Here is a tiny trained network, its code and every weight. The questions are about switching its units off for an input and a target symbol, where a switched-off unit gives its printed mean instead of its output.

import numpy as np


def w(rows, s, z=0):
    codes = np.array(rows[::2]) - 128.0
    scale = np.full(codes.shape[1], s)
    scale[-1] = z or s
    return codes * scale


def f(y):
    return y / 2 * (1 + np.tanh(0.7978845608 * (y + 0.044715 * y**3)))


def softmax(a):
    e = np.exp(a - a.max(-1, keepdims=True))
    return e / e.sum(-1, keepdims=True)


def log_softmax(a):
    a = a - a.max(-1, keepdims=True)
    return a - np.log(np.exp(a).sum(-1, keepdims=True))


def net(x, mask):
    ids = ['Λαγημτφψ'.index(c) for c in x.split()]
    T = len(ids)
    res = E[ids] + P[:T]
    r = res
    for j in range(3):
        rows = slice(2 * j, 2 * j + 2)
        q, k, v = (r @ M[0][rows].T for M in (Q, K, V))
        z = softmax(np.where(np.tri(T) > 0, q @ k.T / 2**0.5, -1e9)) @ v
        o = O[0][rows]
        res = res + np.where(mask[j], z, o[:, -1]) @ o[:, :-1]
    y = f(res @ A[0][:, :-1].T + A[0][:, -1])
    res = res + np.where(mask[3:27], y, B[0][:, -1]) @ B[0][:, :-1]
    return log_softmax(res[-1] @ U[:, :-1].T + U[:, -1])


Q, K, V, O, A, B = {}, {}, {}, {}, {}, {}
E = w([
[116,129,103],'Λ',
[181,153,167],'α',
[149,194,128],'γ',
[79,139,254],'η',
[160,154,132],'μ',
[157,143,239],'τ',
[59,149,82],'φ',
[134,65,98],'ψ',
],0.023)
P = w([
[175,115,212],'0',
[174,151,109],'1',
[179,122,95],'2',
[97,153,191],'3',
[153,113,143],'4',
[177,117,96],'5',
[63,197,199],'6',
[150,103,157],'7',
[176,110,96],'8',
[52,144,233],'9',
[132,57,158],'10',
[175,113,91],'11',
[33,150,249],'12',
[130,57,157],'13',
],0.013)
Q[0] = w([
[82,241,185],'head 0',
[141,108,47],'head 0',
[132,2,92],'head 1',
[168,144,150],'head 1',
[108,74,58],'head 2',
[169,105,201],'head 2',
],0.0081)
K[0] = w([
[255,120,105],'head 0',
[62,99,198],'head 0',
[91,207,99],'head 1',
[231,147,109],'head 1',
[103,58,23],'head 2',
[26,52,81],'head 2',
],0.0093)
V[0] = w([
[144,104,174],'head 0',
[228,107,144],'head 0',
[153,131,178],'head 1',
[190,188,95],'head 1',
[143,1,61],'head 2',
[95,205,191],'head 2',
],0.0079)
O[0] = w([
[150,141,99,155],'head 0',
[70,54,156,190],'head 0',
[131,241,210,181],'head 1',
[174,254,7,148],'head 1',
[104,33,75,1],'head 2',
[56,244,77,229],'head 2',
],0.0048,0.0073)
A[0] = w([
[134,144,158,102],'neuron 0',
[128,151,146,85],'neuron 1',
[152,163,137,114],'neuron 2',
[156,133,184,119],'neuron 3',
[158,122,120,104],'neuron 4',
[13,132,233,111],'neuron 5',
[222,182,149,149],'neuron 6',
[216,120,168,91],'neuron 7',
[129,109,189,161],'neuron 8',
[134,167,74,110],'neuron 9',
[241,119,85,61],'neuron 10',
[103,95,22,98],'neuron 11',
[84,171,168,157],'neuron 12',
[160,145,160,101],'neuron 13',
[90,149,151,76],'neuron 14',
[129,107,103,203],'neuron 15',
[100,83,141,254],'neuron 16',
[85,183,116,165],'neuron 17',
[56,184,120,131],'neuron 18',
[159,57,80,106],'neuron 19',
[177,128,140,120],'neuron 20',
[144,107,8,143],'neuron 21',
[143,214,154,105],'neuron 22',
[30,147,84,132],'neuron 23',
],0.014,0.0078)
B[0] = w([
[158,83,157,156],'neuron 0',
[123,101,164,148],'neuron 1',
[79,77,112,162],'neuron 2',
[163,150,197,173],'neuron 3',
[142,59,135,127],'neuron 4',
[94,104,1,248],'neuron 5',
[116,109,62,212],'neuron 6',
[114,66,185,155],'neuron 7',
[157,204,137,171],'neuron 8',
[91,122,104,141],'neuron 9',
[82,36,116,147],'neuron 10',
[178,125,159,142],'neuron 11',
[167,180,151,221],'neuron 12',
[99,132,150,159],'neuron 13',
[165,73,115,158],'neuron 14',
[111,127,203,139],'neuron 15',
[111,203,192,156],'neuron 16',
[119,139,169,197],'neuron 17',
[172,129,141,197],'neuron 18',
[92,137,136,140],'neuron 19',
[45,134,164,140],'neuron 20',
[231,157,71,150],'neuron 21',
[87,83,129,233],'neuron 22',
[174,99,207,161],'neuron 23',
],0.0079,0.018)
U = w([
[188,127,58,139],'Λ',
[75,14,171,36],'α',
[80,123,91,108],'γ',
[104,172,143,163],'η',
[96,39,69,107],'μ',
[91,138,233,178],'τ',
[249,145,170,2],'φ',
[190,42,169,196],'ψ',
],0.011,0.0067)

Each question gives the input, a string of symbols that net reads in full, and the target symbol t.
The units are the heads (2 rows each of Q, K, V and O) and the neurons (one row each of A and B). Each row of codes is followed by its name. A weight is (code - 128) times the scale printed after its matrix; where a second scale follows, it is the last column's (O, A, B and U).
mask holds one flag per unit, heads first, then neurons. A switched-off unit (its flag False) gives its mean, the last column of its rows in O or B, instead of its output. The means were averaged over made-up inputs and are rounded, as every weight is.
A unit's drop is (log p(t) with every unit on - log p(t) with that unit switched off) / (log p(t) with every unit on - log p(t) with every unit switched off).
The circuit of an input: a set's keep is (log p(t) with only the set's units on - log p(t) with every unit switched off) / (log p(t) with every unit on - log p(t) with every unit switched off). Starting from the 12 units with the biggest drops (on a tie, the unit counted first), units are removed one at a time, each time the one whose removal leaves the highest keep (on an exact tie, the one counted first), for as long as the keep stays at least 0.8.
units of the circuit, in order: the units of the circuit, biggest drop first
top k neurons: the k neurons with the biggest drops, biggest first
heads that matter: for each layer, one digit per head in row order, 1 if its drop is at least 0.15 and else 0, layers parted by /
drop when u is switched off: that unit's drop, to one decimal
input μ Λ η α τ μ φ φ φ Λ Λ ψ α, target η: units of the circuit, in order	(neuron 5; neuron 8)
input μ φ η ψ, target τ: units of the circuit, in order	(neuron 5; neuron 6)
input ψ Λ τ μ φ μ, target μ: heads that matter	000
input α α τ φ η α μ ψ γ τ φ, target τ: units of the circuit, in order	(neuron 23; neuron 6)
input τ μ μ ψ τ φ φ μ μ α φ α, target α: top neuron	(neuron 5)
input φ μ α η τ γ α μ Λ τ φ γ ψ, target η: top 3 neurons	(neuron 16; neuron 22; neuron 6)
input μ μ τ φ Λ μ Λ μ α τ, target η: units of the circuit, in order	(neuron 5; neuron 12)
input φ α η α η μ Λ α τ τ, target η: units of the circuit, in order	(neuron 5; neuron 8)
input φ α γ η μ α μ μ φ μ φ φ, target φ: units of the circuit, in order	(neuron 5; neuron 21; neuron 23)
input τ μ γ ψ, target τ: top 3 neurons	(neuron 5; neuron 6; neuron 16)
input φ μ α φ η Λ η α μ μ α ψ, target ψ: top 2 neurons	(neuron 5; neuron 21)
input η μ φ η Λ ψ η Λ τ η τ ψ, target ψ: top 2 neurons	(neuron 21; neuron 5)
input α α ψ ψ Λ Λ α ψ φ η μ μ, target μ: top 2 neurons	(neuron 10; neuron 12)
input α Λ φ τ γ, target τ: top 4 neurons	(neuron 5; neuron 17; neuron 21; neuron 22)
input τ γ α τ γ, target τ: drop when neuron 7 is switched off	-0.1
input φ μ η, target η: drop when neuron 23 is switched off	0.1
input Λ μ τ γ α, target τ: drop when neuron 16 is switched off	-0.2
input ψ Λ α, target α: top neuron	(neuron 10)
input μ η Λ Λ φ Λ α Λ τ Λ μ γ μ Λ, target τ: top 2 neurons	(neuron 5; neuron 6)
input μ γ γ, target μ: top neuron	(neuron 6)
